Below are the code and all the weights of a small trained network. Each question names an input and a class and asks about switching units off, where a switched-off unit gives its printed mean instead of its output.

import numpy as np


def w(rows, s, z=0):
    codes = np.array(rows[::2]) - 128.0
    scale = np.full(codes.shape[1], s)
    scale[-1] = z or s
    return codes * scale


def norm(h):
    return h / np.sqrt((h * h).mean(-1, keepdims=True) + 1e-5)


def f(y):
    return y / 2 * (1 + np.tanh(0.7978845608 * (y + 0.044715 * y**3)))


def log_softmax(a):
    a = a - a.max(-1, keepdims=True)
    return a - np.log(np.exp(a).sum(-1, keepdims=True))


def net(x, mask):
    res = np.array(x, float).reshape(1, 5) / 4 @ E
    u = 0
    for l in range(3):
        y = f(norm(res) @ A[l][:, :-1].T + A[l][:, -1])
        res = res + np.where(mask[u : u + 13], y, B[l][:, -1]) @ B[l][:, :-1]
        u += 13
    return log_softmax(norm(res)[-1] @ U[:, :-1].T + U[:, -1])


A, B = {}, {}
E = w([
[157,2,176,122],'x0',
[27,88,178,79],'x1',
[61,154,177,205],'x2',
[136,122,69,50],'x3',
[155,185,214,71],'x4',
],0.0098)
A[0] = w([
[109,235,200,178,59],'L0N1',
[122,147,105,74,163],'L0N2',
[52,68,81,147,114],'L0N3',
[110,178,92,71,190],'L0N4',
[143,127,143,125,108],'L0N5',
[219,125,129,131,51],'L0N6',
[79,166,178,127,123],'L0N7',
[167,200,58,98,240],'L0N8',
[102,94,214,149,158],'L0N9',
[245,154,51,157,144],'L0N10',
[203,71,166,99,145],'L0N11',
[120,250,120,194,253],'L0N12',
[33,101,79,173,164],'L0N13',
],0.024,0.006)
B[0] = w([
[98,132,253,166,206],'L0N1',
[120,125,160,73,167],'L0N2',
[81,45,107,123,190],'L0N3',
[109,121,163,46,194],'L0N4',
[143,141,128,137,129],'L0N5',
[159,109,96,201,175],'L0N6',
[130,65,176,110,174],'L0N7',
[144,220,76,49,237],'L0N8',
[188,94,198,136,195],'L0N9',
[154,125,24,222,245],'L0N10',
[193,109,171,166,199],'L0N11',
[15,226,116,164,255],'L0N12',
[44,92,62,89,204],'L0N13',
],0.048,0.015)
A[1] = w([
[168,89,139,53,150],'L1N1',
[122,2,70,160,179],'L1N2',
[143,137,93,197,118],'L1N3',
[134,113,112,140,104],'L1N4',
[141,158,118,140,120],'L1N5',
[145,127,128,116,125],'L1N6',
[180,77,132,30,175],'L1N7',
[58,68,130,173,117],'L1N8',
[238,85,96,159,163],'L1N9',
[141,134,130,152,100],'L1N10',
[127,134,125,134,89],'L1N11',
[116,60,217,185,137],'L1N12',
[178,131,115,163,2],'L1N13',
],0.028,0.0057)
B[1] = w([
[181,97,120,55,173],'L1N1',
[172,48,26,82,248],'L1N2',
[95,136,95,204,186],'L1N3',
[131,137,104,126,136],'L1N4',
[79,131,129,145,148],'L1N5',
[145,139,133,125,128],'L1N6',
[217,148,107,32,190],'L1N7',
[120,42,67,91,204],'L1N8',
[254,114,79,177,220],'L1N9',
[132,123,128,161,135],'L1N10',
[114,130,124,127,125],'L1N11',
[67,52,206,212,231],'L1N12',
[141,109,89,182,152],'L1N13',
],0.044,0.016)
A[2] = w([
[206,151,135,82,84],'L2N1',
[133,138,134,124,45],'L2N2',
[123,125,180,151,4],'L2N3',
[139,135,138,144,118],'L2N4',
[131,141,130,137,105],'L2N5',
[128,142,130,138,23],'L2N6',
[108,78,157,195,89],'L2N7',
[144,130,131,118,86],'L2N8',
[169,177,209,114,70],'L2N9',
[71,128,251,75,38],'L2N10',
[119,138,196,134,95],'L2N11',
[229,134,147,182,132],'L2N12',
[170,135,168,109,51],'L2N13',
],0.028,0.0037)
B[2] = w([
[213,222,212,87,181],'L2N1',
[122,147,126,127,116],'L2N2',
[91,72,85,166,153],'L2N3',
[131,131,124,156,132],'L2N4',
[111,113,117,144,128],'L2N5',
[107,108,107,126,120],'L2N6',
[97,145,197,254,214],'L2N7',
[144,140,137,114,126],'L2N8',
[82,111,211,83,169],'L2N9',
[121,22,250,37,228],'L2N10',
[83,39,115,107,171],'L2N11',
[252,246,161,118,254],'L2N12',
[158,119,177,92,149],'L2N13',
],0.032,0.0099)
U = w([
[231,88,212,172,16],'0',
[147,38,91,92,186],'1',
[220,168,72,201,132],'2',
[74,96,80,97,244],'3',
[196,178,164,17,109],'4',
[68,250,57,162,100],'5',
[40,199,195,74,3],'6',
[69,83,242,182,176],'7',
],0.022,0.0039)

Each question gives the input, the list of numbers given to net, and the class t.
The units are the neurons (one row each of A and B). Each row of codes is followed by its name. A weight is (code - 128) times the scale printed after its matrix; where a second scale follows, it is the last column's (A, B and U).
mask holds one flag per neuron, layer by layer. A switched-off neuron (its flag False) gives its mean, the last column of its row in B, instead of its output. The means were averaged over made-up inputs and are rounded, as every weight is.
A unit's drop is (log p(t) with every unit on - log p(t) with that unit switched off) / (log p(t) with every unit on - log p(t) with every unit switched off).
The circuit of an input: a set's keep is (log p(t) with only the set's units on - log p(t) with every unit switched off) / (log p(t) with every unit on - log p(t) with every unit switched off). Starting from the 12 units with the biggest drops (on a tie, the unit counted first), units are removed one at a time, each time the one whose removal leaves the highest keep (on an exact tie, the one counted first), for as long as the keep stays at least 0.8.
circuit, biggest first: the units of the circuit, biggest drop first
unit that matters most: the unit with the biggest drop
k most important neurons: the k neurons with the biggest drops, biggest first
top k neurons in layer l: the k neurons of layer l with the biggest drops, biggest first
drop when u is switched off: that unit's drop, to one decimal
input [-4,-3,5,-2,-8], class 5: circuit, biggest first	L0N12
input [5,6,2,-8,1], class 0: top 4 neurons in layer 0	L0N12, L0N9, L0N1, L0N4
input [-1,0,-5,-5,-5], class 3: circuit, biggest first	L0N13, L0N9
input [-8,8,-2,0,1], class 4: top 2 neurons in layer 0	L0N4, L0N10
input [6,7,2,-3,8], class 0: 2 most important neurons	L0N12, L0N9
input [2,2,-7,2,-3], class 2: 3 most important neurons	L0N12, L1N9, L0N11
input [7,5,4,8,7], class 0: 2 most important neurons	L0N12, L0N8
input [4,4,-1,7,8], class 0: 2 most important neurons	L0N8, L0N11
input [3,1,2,2,8], class 0: 3 most important neurons	L0N12, L0N9, L0N11
input [-5,7,2,-7,-6], class 3: top 2 neurons in layer 0	L0N13, L0N3
input [-3,-3,-5,5,3], class 4: top 2 neurons in layer 2	L2N1, L2N7
input [-1,-6,-7,8,-5], class 2: 2 most important neurons	L0N10, L0N12
input [1,7,-3,0,1], class 0: top 2 neurons in layer 0	L0N12, L0N8
input [-3,-8,-5,8,-8], class 5: unit that matters most	L0N8
input [-7,3,0,-8,-8], class 3: top 3 neurons in layer 0	L0N13, L0N3, L0N8
input [-1,-7,3,-3,8], class 7: top 2 neurons in layer 1	L1N2, L1N9
input [8,2,0,-3,-2], class 0: 4 most important neurons	L0N12, L0N9, L0N11, L0N10
input [-1,7,-7,-1,-1], class 4: drop when L0N10 is switched off	0.2
input [-7,1,-4,5,4], class 4: drop when L0N4 is switched off	0.4
input [-8,3,4,2,-1], class 6: drop when L2N12 is switched off	0.0
input [-2,-3,6,5,1], class 6: unit that matters most	L0N1
